Here is a tiny trained network, its code and every weight. The questions are about switching its units off for an input and a target symbol, where a switched-off unit gives its printed mean instead of its output.

import numpy as np


def w(rows, s, z=0):
    codes = np.array(rows[::2]) - 128.0
    scale = np.full(codes.shape[1], s)
    scale[-1] = z or s
    return codes * scale


def norm(h):
    return h / np.sqrt((h * h).mean(-1, keepdims=True) + 1e-5)


def f(y):
    return np.maximum(y, 0)


def softmax(a):
    e = np.exp(a - a.max(-1, keepdims=True))
    return e / e.sum(-1, keepdims=True)


def log_softmax(a):
    a = a - a.max(-1, keepdims=True)
    return a - np.log(np.exp(a).sum(-1, keepdims=True))


def net(x, mask):
    ids = ['αβηθμψω'.index(c) for c in x.split()]
    T = len(ids)
    res = E[ids] + P[:T]
    q, k, v = (norm(res) @ M[0].T for M in (Q, K, V))
    z = softmax(np.where(np.tri(T) > 0, q @ k.T / 4**0.5, -1e9)) @ v
    res = res + np.where(mask[0], z, O[0][:, -1]) @ O[0][:, :-1]
    y = f(norm(res) @ A[0][:, :-1].T + A[0][:, -1])
    res = res + np.where(mask[1:9], y, B[0][:, -1]) @ B[0][:, :-1]
    return log_softmax(norm(res)[-1] @ U[:, :-1].T + U[:, -1])


Q, K, V, O, A, B = {}, {}, {}, {}, {}, {}
E = w([
[168,35,94,72,133,132,120],'α',
[125,106,161,45,98,90,110],'β',
[198,102,200,218,72,95,99],'η',
[166,26,195,168,122,250,100],'θ',
[170,173,33,153,149,125,76],'μ',
[167,173,238,62,106,150,110],'ψ',
[138,219,81,72,159,138,75],'ω',
],0.016)
P = w([
[154,194,7,84,130,93,153],'0',
[24,135,103,214,160,82,179],'1',
[252,211,53,58,57,160,100],'2',
[40,104,140,171,194,72,139],'3',
[247,153,117,164,23,159,124],'4',
[53,82,169,159,218,48,87],'5',
[187,131,65,155,62,186,116],'6',
[64,81,185,148,242,34,13],'7',
[191,133,111,164,90,234,141],'8',
],0.012)
Q[0] = w([
[153,125,80,146,93,117,195],'head 0',
[130,168,107,143,146,150,48],'head 0',
[168,156,110,113,112,114,123],'head 0',
[128,199,102,137,59,149,247],'head 0',
],0.015)
K[0] = w([
[158,171,148,89,70,169,126],'head 0',
[137,14,243,83,146,81,67],'head 0',
[145,88,157,142,76,166,89],'head 0',
[152,141,56,90,2,156,195],'head 0',
],0.0092)
V[0] = w([
[201,168,110,208,19,119,135],'head 0',
[156,121,215,97,69,160,163],'head 0',
[100,255,142,121,181,121,122],'head 0',
[94,122,111,127,111,28,97],'head 0',
],0.0096)
O[0] = w([
[102,116,131,2,180,150,80,159],'head 0',
[223,20,88,108,44,29,192,157],'head 0',
[222,100,92,154,222,129,225,2],'head 0',
[222,171,72,141,55,174,66,80],'head 0',
],0.0087,0.0068)
A[0] = w([
[141,79,122,125,109,162,134,143],'neuron 0',
[59,91,116,133,166,136,101,61],'neuron 1',
[242,128,119,142,95,173,67,252],'neuron 2',
[97,71,92,51,79,120,117,92],'neuron 3',
[172,105,154,121,39,208,105,136],'neuron 4',
[115,65,143,145,173,28,89,185],'neuron 5',
[141,36,152,101,106,210,96,212],'neuron 6',
[246,238,33,42,103,207,124,168],'neuron 7',
],0.011,0.004)
B[0] = w([
[200,158,67,143,69,103,145,169],'neuron 0',
[132,132,179,105,138,106,100,156],'neuron 1',
[161,170,55,76,109,164,226,224],'neuron 2',
[205,183,151,134,133,150,145,185],'neuron 3',
[130,234,162,142,67,105,133,224],'neuron 4',
[63,54,143,102,195,144,131,188],'neuron 5',
[177,169,61,84,132,95,161,253],'neuron 6',
[168,127,174,5,103,48,129,189],'neuron 7',
],0.011,0.014)
U = w([
[133,90,109,5,107,80,120,145],'α',
[159,155,54,141,37,149,147,128],'β',
[139,125,107,197,219,133,177,98],'η',
[110,169,141,151,209,184,109,93],'θ',
[34,49,184,114,152,77,101,184],'μ',
[49,184,143,193,73,107,58,117],'ψ',
[149,30,84,156,196,52,219,3],'ω',
],0.011,0.0035)

Each question gives the input, a string of symbols that net reads in full, and the target symbol t.
The units are the heads (4 rows each of Q, K, V and O) and the neurons (one row each of A and B). Each row of codes is followed by its name. A weight is (code - 128) times the scale printed after its matrix; where a second scale follows, it is the last column's (O, A, B and U).
mask holds one flag per unit, heads first, then neurons. A switched-off unit (its flag False) gives its mean, the last column of its rows in O or B, instead of its output. The means were averaged over made-up inputs and are rounded, as every weight is.
A unit's drop is (log p(t) with every unit on - log p(t) with that unit switched off) / (log p(t) with every unit on - log p(t) with every unit switched off).
The circuit of an input: a set's keep is (log p(t) with only the set's units on - log p(t) with every unit switched off) / (log p(t) with every unit on - log p(t) with every unit switched off). Starting from all 9 units, units are removed one at a time, each time the one whose removal leaves the highest keep (on an exact tie, the one counted first), for as long as the keep stays at least 0.8.
units of the circuit, in order: the units of the circuit, biggest drop first
k most important neurons: the k neurons with the biggest drops, biggest first
drop when u is switched off: that unit's drop, to one decimal
input η ψ η ψ, target ω: units of the circuit, in order => (head 0; neuron 4)
input α α ψ ψ, target ψ: units of the circuit, in order => (head 0; neuron 6)
input η θ β θ θ ω ψ η, target η: units of the circuit, in order => (head 0; neuron 7; neuron 5; neuron 4)
input α θ θ β, target μ: units of the circuit, in order => (neuron 6; neuron 2; neuron 5)
input η θ β ω θ ψ, target η: 2 most important neurons => (neuron 7; neuron 6)
input θ η θ β β ψ, target β: units of the circuit, in order => (head 0)
input θ η θ θ θ θ θ η, target μ: units of the circuit, in order => (neuron 5; neuron 6)
input θ θ η ω α θ α α, target μ: 2 most important neurons => (neuron 5; neuron 6)
input η η α α β η, target ψ: units of the circuit, in order => (neuron 6; neuron 7)
input θ α θ θ η α, target μ: 2 most important neurons => (neuron 5; neuron 4)
input θ η α θ θ θ θ β, target μ: 2 most important neurons => (neuron 6; neuron 5)
input μ η μ θ θ η, target μ: 3 most important neurons => (neuron 5; neuron 6; neuron 7)
input α α ψ ψ β η, target ω: 2 most important neurons => (neuron 5; neuron 7)
input ω η θ μ θ θ θ ψ, target μ: most important neuron => (neuron 6)
input ω θ θ ω, target μ: drop when neuron 5 is switched off => 0.0
input θ μ η α, target θ: drop when neuron 0 is switched off => 0.0
input ψ η ψ α μ, target α: drop when head 0 is switched off => 0.1
input α θ α μ η μ, target θ: 2 most important neurons => (neuron 4; neuron 6)
input θ η θ α θ β, target ψ: 2 most important neurons => (neuron 6; neuron 7)
input α ψ θ β, target ω: most important neuron => (neuron 4)
